Below are the code and all the weights of a small trained network. Each question names an input and a target symbol and asks about switching units off, where a switched-off unit gives its printed mean instead of its output.

import numpy as np


def w(rows, s, z=0):
    codes = np.array(rows[::2]) - 128.0
    scale = np.full(codes.shape[1], s)
    scale[-1] = z or s
    return codes * scale


def f(y):
    return np.maximum(y, 0)


def softmax(a):
    e = np.exp(a - a.max(-1, keepdims=True))
    return e / e.sum(-1, keepdims=True)


def log_softmax(a):
    a = a - a.max(-1, keepdims=True)
    return a - np.log(np.exp(a).sum(-1, keepdims=True))


def net(x, mask):
    ids = ['αβγδεζηθλμξπτφψω'.index(c) for c in x.split()]
    T = len(ids)
    res = E[ids] + P[:T]
    u = 0
    for l in range(2):
        r = res
        for j in range(2):
            rows = slice(3 * j, 3 * j + 3)
            q, k, v = (r @ M[l][rows].T for M in (Q, K, V))
            z = softmax(np.where(np.tri(T) > 0, q @ k.T / 3**0.5, -1e9)) @ v
            o = O[l][rows]
            res = res + np.where(mask[u + j], z, o[:, -1]) @ o[:, :-1]
        u += 2
        y = f(res @ A[l][:, :-1].T + A[l][:, -1])
        res = res + np.where(mask[u : u + 8], y, B[l][:, -1]) @ B[l][:, :-1]
        u += 8
    return log_softmax(res[-1] @ U[:, :-1].T + U[:, -1])


Q, K, V, O, A, B = {}, {}, {}, {}, {}, {}
E = w([
[161,101,98,117,183],'α',
[103,78,171,123,70],'β',
[96,181,135,119,99],'γ',
[119,121,190,128,33],'δ',
[188,252,169,180,144],'ε',
[182,136,134,101,118],'ζ',
[133,119,176,126,117],'η',
[101,233,212,156,21],'θ',
[119,148,132,133,111],'λ',
[184,86,174,131,113],'μ',
[54,142,208,86,89],'ξ',
[153,152,101,155,158],'π',
[137,175,173,112,182],'τ',
[94,158,105,158,222],'φ',
[115,148,141,67,140],'ψ',
[115,98,121,53,103],'ω',
],0.02)
P = w([
[119,90,195,172,149],'0',
[225,150,228,125,194],'1',
[95,92,173,182,175],'2',
[96,161,228,208,120],'3',
[147,78,105,116,164],'4',
[16,96,128,253,205],'5',
],0.0075)
Q[0] = w([
[143,185,93,138,110],'0.h1',
[141,83,75,68,99],'0.h1',
[226,81,157,118,61],'0.h1',
[86,124,91,228,126],'0.h2',
[219,105,254,112,169],'0.h2',
[110,29,112,192,202],'0.h2',
],0.0082)
K[0] = w([
[152,191,14,163,2],'0.h1',
[47,124,200,160,72],'0.h1',
[182,136,192,142,179],'0.h1',
[63,104,27,155,92],'0.h2',
[145,176,121,44,131],'0.h2',
[145,216,20,53,160],'0.h2',
],0.0072)
V[0] = w([
[215,2,198,74,29],'0.h1',
[182,148,32,37,153],'0.h1',
[67,178,58,237,94],'0.h1',
[160,235,142,87,190],'0.h2',
[197,169,67,97,42],'0.h2',
[166,107,191,11,89],'0.h2',
],0.0042)
O[0] = w([
[171,169,191,108,2,173],'0.h1',
[87,151,79,225,185,2],'0.h1',
[128,200,194,153,51,63],'0.h1',
[15,95,59,150,94,158],'0.h2',
[243,185,79,194,107,39],'0.h2',
[28,102,124,56,70,168],'0.h2',
],0.0049,0.003)
A[0] = w([
[72,62,175,165,79,208],'0.n1',
[100,191,126,171,117,106],'0.n2',
[115,26,149,115,65,163],'0.n3',
[48,211,114,163,98,134],'0.n4',
[119,74,117,126,167,66],'0.n5',
[166,187,119,123,152,40],'0.n6',
[241,112,25,123,145,167],'0.n7',
[138,254,73,200,142,3],'0.n8',
],0.0087,0.0034)
B[0] = w([
[161,180,90,139,212,255],'0.n1',
[162,137,35,45,130,156],'0.n2',
[202,213,119,106,158,237],'0.n3',
[180,70,80,151,86,173],'0.n4',
[199,142,101,84,133,143],'0.n5',
[139,105,198,88,111,139],'0.n6',
[162,82,145,254,65,160],'0.n7',
[143,75,158,135,224,164],'0.n8',
],0.0081,0.0078)
Q[1] = w([
[161,64,16,151,173],'1.h1',
[144,117,155,251,132],'1.h1',
[198,2,81,88,83],'1.h1',
[87,166,126,148,226],'1.h2',
[205,137,160,164,109],'1.h2',
[188,184,34,29,252],'1.h2',
],0.0066)
K[1] = w([
[132,40,76,197,89],'1.h1',
[160,143,211,53,132],'1.h1',
[145,68,163,172,136],'1.h1',
[173,142,73,152,144],'1.h2',
[192,111,93,157,88],'1.h2',
[90,2,105,37,115],'1.h2',
],0.0091)
V[1] = w([
[196,95,112,131,156],'1.h1',
[233,113,111,175,67],'1.h1',
[114,153,189,134,82],'1.h1',
[139,83,26,2,106],'1.h2',
[106,167,50,98,200],'1.h2',
[135,59,143,178,101],'1.h2',
],0.0096)
O[1] = w([
[234,155,222,111,128,240],'1.h1',
[108,111,179,167,89,213],'1.h1',
[197,176,63,124,147,151],'1.h1',
[72,122,254,161,85,3],'1.h2',
[125,73,163,106,130,147],'1.h2',
[170,117,98,155,109,53],'1.h2',
],0.0082,0.0049)
A[1] = w([
[94,100,158,24,40,144],'1.n1',
[123,178,128,71,111,255],'1.n2',
[65,184,198,92,170,96],'1.n3',
[193,186,241,98,129,162],'1.n4',
[173,147,173,254,126,62],'1.n5',
[166,126,141,38,77,94],'1.n6',
[39,114,39,141,176,138],'1.n7',
[42,232,116,63,109,125],'1.n8',
],0.0081,0.0036)
B[1] = w([
[68,102,90,163,125,142],'1.n1',
[86,133,146,255,154,183],'1.n2',
[100,121,88,130,171,163],'1.n3',
[48,117,100,61,92,248],'1.n4',
[140,20,74,110,86,182],'1.n5',
[138,216,175,178,141,162],'1.n6',
[191,69,167,174,103,139],'1.n7',
[153,121,41,134,120,156],'1.n8',
],0.0077,0.014)
U = w([
[110,18,89,129,68,36],'α',
[153,173,189,104,152,205],'β',
[88,116,94,247,110,69],'γ',
[167,198,117,171,97,136],'δ',
[167,80,85,38,169,41],'ε',
[137,92,101,149,51,145],'ζ',
[162,146,179,155,177,66],'η',
[92,120,2,192,23,35],'θ',
[135,135,115,213,147,60],'λ',
[194,114,163,80,88,24],'μ',
[94,156,10,190,200,6],'ξ',
[198,105,20,227,148,252],'π',
[132,118,116,180,227,48],'τ',
[149,91,193,191,254,14],'φ',
[65,68,77,165,161,117],'ψ',
[35,60,156,205,128,231],'ω',
],0.0077,0.0036)

Each question gives the input, a string of symbols that net reads in full, and the target symbol t.
The units are the heads (3 rows each of Q, K, V and O) and the neurons (one row each of A and B). Each row of codes is followed by its name. A weight is (code - 128) times the scale printed after its matrix; where a second scale follows, it is the last column's (O, A, B and U).
mask holds one flag per unit, layer by layer, with each layer's heads first. A switched-off unit (its flag False) gives its mean, the last column of its rows in O or B, instead of its output. The means were averaged over made-up inputs and are rounded, as every weight is.
A unit's drop is (log p(t) with every unit on - log p(t) with that unit switched off) / (log p(t) with every unit on - log p(t) with every unit switched off).
The circuit of an input: a set's keep is (log p(t) with only the set's units on - log p(t) with every unit switched off) / (log p(t) with every unit on - log p(t) with every unit switched off). Starting from the 12 units with the biggest drops (on a tie, the unit counted first), units are removed one at a time, each time the one whose removal leaves the highest keep (on an exact tie, the one counted first), for as long as the keep stays at least 0.8.
circuit, biggest first: the units of the circuit, biggest drop first
top k neurons in layer l: the k neurons of layer l with the biggest drops, biggest first
which heads matter: for each layer, one digit per head in row order, 1 if its drop is at least 0.15 and else 0, layers parted by /
drop of u: that unit's drop, to one decimal
input β β μ β δ, target δ: circuit, biggest first	[1.n6 0.h1 0.n3]
input ω α γ, target ω: which heads matter	00 / 11
input π π π π δ γ, target π: circuit, biggest first	[1.n4 0.n4]
input ξ π ξ ξ, target ξ: circuit, biggest first	[1.h1 0.n1]
input ε π π β π θ, target π: which heads matter	00 / 01
input π π δ, target π: which heads matter	01 / 01
input π π ξ, target π: which heads matter	00 / 11
input φ π θ μ β, target β: which heads matter	00 / 00
input π β ξ π β, target β: top neuron in layer 0	[0.n3]
input π δ β ψ δ, target δ: top 2 neurons in layer 1	[1.n6 1.n5]
input θ τ η π ξ, target ξ: top 2 neurons in layer 1	[1.n8 1.n3]
input π β φ δ ε, target ε: top 2 neurons in layer 1	[1.n2 1.n4]
input ζ ξ ξ ε α, target α: top 2 neurons in layer 0	[0.n7 0.n5]
input δ ω η, target ω: top 3 neurons in layer 0	[0.n1 0.n3 0.n7]
input ε α ψ, target ω: top neuron in layer 1	[1.n1]
input ξ ζ φ π ζ δ, target π: drop of 0.n1	0.2
input π δ μ μ ω, target ω: drop of 1.h2	0.6
input β β π ε π θ, target π: drop of 0.n4	0.2
input β ε ω, target ω: drop of 0.n7	0.1
